[[ 2.25  7.17  3.31]
 [ 0.15  3.95  0.52]
 [-3.20  3.43 -0.85]
 [ 2.49  1.27  3.23]]
->
[ 2.25  3.95 -0.85]

[[-2.80 -4.55  5.67]
 [ 4.97 -5.99 -4.68]]
->
[-2.80 -5.99]

[[-1.09  5.13]
 [ 8.45 -4.32]]
->
[-1.09 -4.32]

[[-0.30 -1.25 -1.91 -2.16]
 [-3.05  5.19 -1.67 -2.84]
 [-3.47  1.17 -0.97  3.61]
 [ 2.04  1.38  0.19 -2.28]
 [-2.70 -4.42  2.05  6.50]]
->
[-0.30  5.19 -0.97 -2.28]

[[ 1.96 -0.27 -0.68  3.13 -2.23]
 [ 0.07  3.74  2.41  4.39 -1.94]
 [ 8.06 -3.74 -3.56  2.15 -4.00]
 [ 1.58 -3.23 -2.40 -3.34  0.72]]
->
[ 1.96  3.74 -3.56 -3.34]

[[-2.24  5.55 -0.09  4.46 -5.47]
 [ 2.50  6.11 -2.36  1.48  4.29]
 [-0.91 -7.25  2.27 -3.07 -3.57]
 [ 1.50  5.56  4.89  4.52 -3.95]]
->
[-2.24  6.11  2.27  4.52]
---
[[ 4.92  3.21 -2.72 -0.06 -1.87]
 [-8.16 -4.68  3.19 -0.32  4.46]
 [-8.26 -4.78  2.53 -1.24  4.03]
 [-0.90 -0.82  1.15 -1.05 -0.06]]
->
[[ 3.21 -2.72]
 [-4.68  3.19]]

[[ 0.62  1.09 -0.21]
 [ 0.95  1.91  0.50]
 [ 3.72  6.35  1.01]
 [-1.62 -3.64 -0.73]
 [ 3.57  6.11  1.00]]
->
[[ 1.09 -0.21]
 [ 1.91  0.50]]

[[-1.25 -2.31  3.45]
 [-0.15  2.85 -0.53]
 [-1.36  6.65  1.50]
 [ 1.85  5.36 -4.49]
 [ 0.21  0.30  3.94]]
->
[[-2.31  3.45]
 [ 2.85 -0.53]]

[[ 4.86  2.39  3.99 -0.50 -0.05]
 [ 2.80 -1.09 -2.57  5.10  0.03]
 [ 6.32 -0.67  5.27  6.28 -3.38]]
->
[[ 2.39  3.99]
 [-1.09 -2.57]]

[[ 0.85 -0.22 -6.37 -1.33 -1.84]
 [ 2.08  6.49 -0.45 -0.72 -4.28]
 [-2.45  0.14  3.85  2.36  2.33]
 [ 2.01 -6.00 -2.04 -5.40  3.45]]
->
[[-0.22 -6.37]
 [ 6.49 -0.45]]

[[ 2.28 -5.91 -6.13]
 [-0.37  5.72  5.09]
 [-2.63 -2.39 -6.44]
 [ 0.05 -2.15 -2.03]
 [-1.54  4.20  4.55]]
->
[[-5.91 -6.13]
 [ 5.72  5.09]]

[[-1.54 -0.76 -0.73]
 [-0.50  1.25 -8.23]]
->
[[-0.76 -0.73]
 [ 1.25 -8.23]]

[[-6.51 -1.26 -6.62]
 [ 1.21 -0.17 -1.19]
 [-7.43 -1.17 -5.80]
 [ 1.52 -1.33 -8.14]
 [ 1.16 -0.06 -0.31]]
->
[[-1.26 -6.62]
 [-0.17 -1.19]]
